Below is a small trained network, with its code and all its weights. Each question gives an input and a target symbol and asks what happens when units are switched off, that is, made to give their printed mean instead of their output.

import numpy as np


def w(rows, s, z=0):
    codes = np.array(rows[::2]) - 128.0
    scale = np.full(codes.shape[1], s)
    scale[-1] = z or s
    return codes * scale


def norm(h):
    return h / np.sqrt((h * h).mean(-1, keepdims=True) + 1e-5)


def f(y):
    return np.maximum(y, 0)


def softmax(a):
    e = np.exp(a - a.max(-1, keepdims=True))
    return e / e.sum(-1, keepdims=True)


def log_softmax(a):
    a = a - a.max(-1, keepdims=True)
    return a - np.log(np.exp(a).sum(-1, keepdims=True))


def net(x, mask):
    ids = ['βγδεζηθμξσφψω'.index(c) for c in x.split()]
    T = len(ids)
    res = E[ids] + P[:T]
    u = 0
    for l in range(2):
        r = norm(res)
        for j in range(3):
            rows = slice(3 * j, 3 * j + 3)
            q, k, v = (r @ M[l][rows].T for M in (Q, K, V))
            z = softmax(np.where(np.tri(T) > 0, q @ k.T / 3**0.5, -1e9)) @ v
            o = O[l][rows]
            res = res + np.where(mask[u + j], z, o[:, -1]) @ o[:, :-1]
        u += 3
        y = f(norm(res) @ A[l][:, :-1].T + A[l][:, -1])
        res = res + np.where(mask[u : u + 4], y, B[l][:, -1]) @ B[l][:, :-1]
        u += 4
    return log_softmax(norm(res)[-1] @ U[:, :-1].T + U[:, -1])


Q, K, V, O, A, B = {}, {}, {}, {}, {}, {}
E = w([
[106,171,121],'β',
[159,99,113],'γ',
[111,141,155],'δ',
[130,98,200],'ε',
[126,83,113],'ζ',
[2,180,84],'η',
[141,90,196],'θ',
[120,210,151],'μ',
[133,141,103],'ξ',
[120,29,73],'σ',
[157,104,116],'φ',
[190,119,203],'ψ',
[158,158,136],'ω',
],0.024)
P = w([
[79,83,253],'0',
[151,71,194],'1',
[161,68,195],'2',
[177,18,223],'3',
[167,68,188],'4',
[125,238,104],'5',
[133,133,142],'6',
[172,66,152],'7',
],0.0068)
Q[0] = w([
[134,159,109],'L0H1',
[15,103,148],'L0H1',
[51,59,6],'L0H1',
[136,95,71],'L0H2',
[35,75,174],'L0H2',
[92,153,53],'L0H2',
[165,77,83],'L0H3',
[189,129,225],'L0H3',
[187,173,244],'L0H3',
],0.017)
K[0] = w([
[95,163,119],'L0H1',
[36,83,142],'L0H1',
[68,88,7],'L0H1',
[105,94,135],'L0H2',
[180,118,8],'L0H2',
[58,132,129],'L0H2',
[138,109,191],'L0H3',
[167,129,143],'L0H3',
[198,186,118],'L0H3',
],0.019)
V[0] = w([
[77,74,76],'L0H1',
[9,103,35],'L0H1',
[50,109,42],'L0H1',
[69,121,69],'L0H2',
[142,130,139],'L0H2',
[121,118,84],'L0H2',
[253,214,185],'L0H3',
[53,79,91],'L0H3',
[190,166,143],'L0H3',
],0.014)
O[0] = w([
[146,43,176,87],'L0H1',
[104,43,239,1],'L0H1',
[131,93,185,23],'L0H1',
[50,168,138,55],'L0H2',
[131,122,127,142],'L0H2',
[72,49,195,93],'L0H2',
[162,140,3,206],'L0H3',
[119,122,192,77],'L0H3',
[158,108,56,155],'L0H3',
],0.0075,0.0094)
A[0] = w([
[58,164,134,252],'L0N1',
[100,4,63,209],'L0N2',
[74,114,156,216],'L0N3',
[238,150,223,223],'L0N4',
],0.014,0.0019)
B[0] = w([
[183,134,140,180],'L0N1',
[138,152,252,252],'L0N2',
[155,89,104,197],'L0N3',
[159,203,84,213],'L0N4',
],0.022,0.0036)
Q[1] = w([
[116,228,143],'L1H1',
[107,106,94],'L1H1',
[140,120,125],'L1H1',
[3,159,134],'L1H2',
[175,155,135],'L1H2',
[71,130,106],'L1H2',
[70,66,131],'L1H3',
[56,100,79],'L1H3',
[84,128,72],'L1H3',
],0.02)
K[1] = w([
[153,130,230],'L1H1',
[147,200,129],'L1H1',
[140,110,118],'L1H1',
[20,139,220],'L1H2',
[132,69,92],'L1H2',
[76,163,152],'L1H2',
[11,102,91],'L1H3',
[17,109,58],'L1H3',
[89,142,6],'L1H3',
],0.015)
V[1] = w([
[183,47,140],'L1H1',
[94,174,119],'L1H1',
[104,206,208],'L1H1',
[192,12,131],'L1H2',
[144,110,153],'L1H2',
[84,253,240],'L1H2',
[154,90,154],'L1H3',
[65,9,62],'L1H3',
[133,40,132],'L1H3',
],0.011)
O[1] = w([
[89,84,224,132],'L1H1',
[158,143,71,124],'L1H1',
[118,182,148,151],'L1H1',
[234,135,159,95],'L1H2',
[145,99,116,108],'L1H2',
[26,2,44,91],'L1H2',
[186,140,98,124],'L1H3',
[177,52,230,2],'L1H3',
[228,101,143,75],'L1H3',
],0.0092,0.009)
A[1] = w([
[117,222,84,255],'L1N1',
[81,255,97,80],'L1N2',
[182,186,169,78],'L1N3',
[198,101,254,165],'L1N4',
],0.013,0.0014)
B[1] = w([
[140,60,222,252],'L1N1',
[196,100,216,250],'L1N2',
[128,115,139,161],'L1N3',
[79,253,57,170],'L1N4',
],0.012,0.014)
U = w([
[150,83,131,56],'β',
[145,83,117,118],'γ',
[72,248,148,25],'δ',
[130,209,71,155],'ε',
[165,74,134,51],'ζ',
[145,113,121,95],'η',
[164,143,121,67],'θ',
[133,132,96,163],'μ',
[149,131,137,138],'ξ',
[74,109,185,252],'σ',
[205,103,162,153],'φ',
[178,147,73,197],'ψ',
[151,157,36,248],'ω',
],0.015,0.0043)

Each question gives the input, a string of symbols that net reads in full, and the target symbol t.
The units are the heads (3 rows each of Q, K, V and O) and the neurons (one row each of A and B). Each row of codes is followed by its name. A weight is (code - 128) times the scale printed after its matrix; where a second scale follows, it is the last column's (O, A, B and U).
mask holds one flag per unit, layer by layer, with each layer's heads first. A switched-off unit (its flag False) gives its mean, the last column of its rows in O or B, instead of its output. The means were averaged over made-up inputs and are rounded, as every weight is.
A unit's drop is (log p(t) with every unit on - log p(t) with that unit switched off) / (log p(t) with every unit on - log p(t) with every unit switched off).
The circuit of an input: a set's keep is (log p(t) with only the set's units on - log p(t) with every unit switched off) / (log p(t) with every unit on - log p(t) with every unit switched off). Starting from the 12 units with the biggest drops (on a tie, the unit counted first), units are removed one at a time, each time the one whose removal leaves the highest keep (on an exact tie, the one counted first), for as long as the keep stays at least 0.8.
circuit, biggest first: the units of the circuit, biggest drop first
unit that matters most: the unit with the biggest drop
top k neurons: the k neurons with the biggest drops, biggest first
k most important neurons of layer l: the k neurons of layer l with the biggest drops, biggest first
heads that matter: for each layer, one digit per head in row order, 1 if its drop is at least 0.15 and else 0, layers parted by /
drop when u is switched off: that unit's drop, to one decimal
input γ ε σ δ ε, target σ: heads that matter : 111 / 011
input θ φ θ ω δ θ, target ω: circuit, biggest first : L0H3
input ω φ ε ψ θ ψ η, target σ: heads that matter : 111 / 000
input σ ε φ β η φ, target φ: heads that matter : 000 / 000
input ψ δ σ σ γ φ ζ β, target φ: top 2 neurons : L1N4, L1N2
input ζ σ φ ζ ω, target ω: heads that matter : 101 / 000
input β φ ξ β, target φ: heads that matter : 010 / 000
input σ ζ ε ζ, target δ: 2 most important neurons of layer 0 : L0N4, L0N2
input η η σ β, target σ: top 2 neurons : L0N2, L1N4
input η η φ ε ζ φ, target φ: circuit, biggest first : L1N4, L1N1
input ξ ζ σ θ δ, target σ: 2 most important neurons of layer 0 : L0N4, L0N2
input σ β ε, target σ: circuit, biggest first : L0H2, L1H2, L0H3
input δ ξ μ ω ζ ψ, target ω: circuit, biggest first : L0H3, L0H1
input φ β ξ ε σ ε η σ, target σ: unit that matters most : L0N2
input μ ε η θ σ φ ζ ξ, target φ: heads that matter : 000 / 000
input ε σ δ, target σ: 3 most important neurons of layer 0 : L0N2, L0N4, L0N3
input γ η ω β, target ω: drop when L0H1 is switched off : 0.3
input ε σ σ θ ω ε, target ω: drop when L0H3 is switched off : 0.9
input δ ε ε σ, target σ: drop when L0H1 is switched off : 0.3
input γ θ ω μ φ, target ω: circuit, biggest first : L0H1
